Below are the code and all the weights of a small trained network. Each question names an input and a class and asks about switching units off, where a switched-off unit gives its printed mean instead of its output.

import numpy as np


def w(rows, s, z=0):
    codes = np.array(rows[::2]) - 128.0
    scale = np.full(codes.shape[1], s)
    scale[-1] = z or s
    return codes * scale


def f(y):
    return np.maximum(y, 0)


def log_softmax(a):
    a = a - a.max(-1, keepdims=True)
    return a - np.log(np.exp(a).sum(-1, keepdims=True))


def net(x, mask):
    res = np.array(x, float).reshape(1, 7) / 4 @ E
    y = f(res @ A[0][:, :-1].T + A[0][:, -1])
    res = res + np.where(mask, y, B[0][:, -1]) @ B[0][:, :-1]
    return log_softmax(res[-1] @ U[:, :-1].T + U[:, -1])


A, B = {}, {}
E = w([
[14,93,48,134,196,75,98,252],'x0',
[191,147,181,111,8,29,133,222],'x1',
[57,226,151,93,90,229,217,196],'x2',
[49,127,26,110,16,174,31,90],'x3',
[27,148,254,22,145,91,48,106],'x4',
[139,131,128,118,133,138,110,142],'x5',
[141,129,126,120,132,136,114,141],'x6',
],0.0075)
A[0] = w([
[144,120,116,125,182,212,106,68,89],'neuron 1',
[76,123,84,114,91,146,67,115,44],'neuron 2',
[132,121,127,117,11,35,124,195,89],'neuron 3',
[148,119,177,125,252,108,189,154,98],'neuron 4',
[82,128,99,122,141,86,127,167,4],'neuron 5',
[145,127,122,97,96,85,119,157,66],'neuron 6',
[68,100,41,109,71,143,81,102,35],'neuron 7',
[31,132,209,76,154,80,58,118,33],'neuron 8',
[93,143,125,145,131,161,158,151,81],'neuron 9',
[55,170,142,94,95,225,197,204,58],'neuron 10',
[57,110,69,121,232,188,119,58,33],'neuron 11',
[146,152,121,135,66,176,77,88,106],'neuron 12',
[167,123,141,135,112,137,135,77,143],'neuron 13',
[140,139,186,107,121,164,111,68,76],'neuron 14',
[157,63,80,134,169,21,39,79,21],'neuron 15',
[34,104,67,142,193,67,111,192,57],'neuron 16',
[171,109,11,162,126,131,176,158,71],'neuron 17',
],0.015,0.0035)
B[0] = w([
[153,146,172,142,85,128,90,146,210],'neuron 1',
[108,119,110,105,179,67,148,168,200],'neuron 2',
[151,171,196,172,108,119,65,183,214],'neuron 3',
[93,117,103,107,176,40,177,203,237],'neuron 4',
[176,114,137,116,99,135,169,83,171],'neuron 5',
[108,145,166,167,107,126,127,121,159],'neuron 6',
[112,115,111,110,178,71,201,182,221],'neuron 7',
[107,115,83,182,156,243,137,161,240],'neuron 8',
[121,118,135,128,127,106,104,87,166],'neuron 9',
[101,124,90,122,150,90,60,16,241],'neuron 10',
[143,172,205,201,91,127,52,171,248],'neuron 11',
[139,99,124,95,148,96,189,151,190],'neuron 12',
[135,127,122,75,94,138,161,103,177],'neuron 13',
[173,107,116,103,88,156,170,115,197],'neuron 14',
[81,139,91,118,154,92,65,2,246],'neuron 15',
[203,117,149,48,50,142,196,103,241],'neuron 16',
[95,111,102,162,154,250,134,155,215],'neuron 17',
],0.021,0.017)
U = w([
[138,197,219,184,87,59,40,182,253],'0',
[72,125,73,110,158,57,38,22,1],'1',
[85,114,109,109,201,1,175,213,90],'2',
[86,103,62,183,153,244,125,157,17],'3',
[201,109,142,51,31,110,171,97,237],'4',
],0.0075,0.0021)

Each question gives the input, the list of numbers given to net, and the class t.
The units are the neurons (one row each of A and B). Each row of codes is followed by its name. A weight is (code - 128) times the scale printed after its matrix; where a second scale follows, it is the last column's (A, B and U).
mask holds one flag per neuron, in row order. A switched-off neuron (its flag False) gives its mean, the last column of its row in B, instead of its output. The means were averaged over made-up inputs and are rounded, as every weight is.
A unit's drop is (log p(t) with every unit on - log p(t) with that unit switched off) / (log p(t) with every unit on - log p(t) with every unit switched off).
The circuit of an input: a set's keep is (log p(t) with only the set's units on - log p(t) with every unit switched off) / (log p(t) with every unit on - log p(t) with every unit switched off). Starting from the 12 units with the biggest drops (on a tie, the unit counted first), units are removed one at a time, each time the one whose removal leaves the highest keep (on an exact tie, the one counted first), for as long as the keep stays at least 0.8.
circuit, biggest first: the units of the circuit, biggest drop first
unit that matters most: the unit with the biggest drop
k most important neurons: the k neurons with the biggest drops, biggest first
drop of u: that unit's drop, to one decimal
input [0,2,0,3,1,8,-8], class 2: 2 most important neurons	[neuron 11; neuron 1]
input [4,1,-6,-6,-2,3,3], class 1: 2 most important neurons	[neuron 15; neuron 7]
input [8,7,4,-6,-2,1,8], class 4: unit that matters most	neuron 16
input [8,1,-3,6,6,0,1], class 4: 3 most important neurons	[neuron 16; neuron 4; neuron 5]
input [6,-1,-5,4,4,4,-2], class 4: 2 most important neurons	[neuron 16; neuron 10]
input [-7,-3,2,8,4,2,-4], class 2: 3 most important neurons	[neuron 7; neuron 16; neuron 2]
input [-5,1,5,5,4,-8,-1], class 1: 2 most important neurons	[neuron 10; neuron 16]
input [6,3,7,-6,4,-2,4], class 1: 2 most important neurons	[neuron 10; neuron 7]
input [6,-2,2,-2,5,0,-5], class 4: 3 most important neurons	[neuron 16; neuron 17; neuron 5]
input [-1,-1,3,4,-1,7,-2], class 2: 2 most important neurons	[neuron 15; neuron 7]
input [5,1,-5,0,-2,8,2], class 1: 2 most important neurons	[neuron 15; neuron 14]
input [1,3,-5,-2,5,-3,-6], class 1: 4 most important neurons	[neuron 15; neuron 17; neuron 11; neuron 14]
input [7,1,-4,7,-2,-3,1], class 2: 4 most important neurons	[neuron 7; neuron 2; neuron 14; neuron 1]
input [-7,5,2,4,7,6,7], class 3: circuit, biggest first	[neuron 8]
input [-1,-6,3,1,8,4,5], class 3: drop of neuron 8	4.6
input [-4,0,4,2,-5,5,-3], class 3: drop of neuron 15	5.0
input [1,3,6,2,1,-4,-2], class 1: drop of neuron 10	1.7
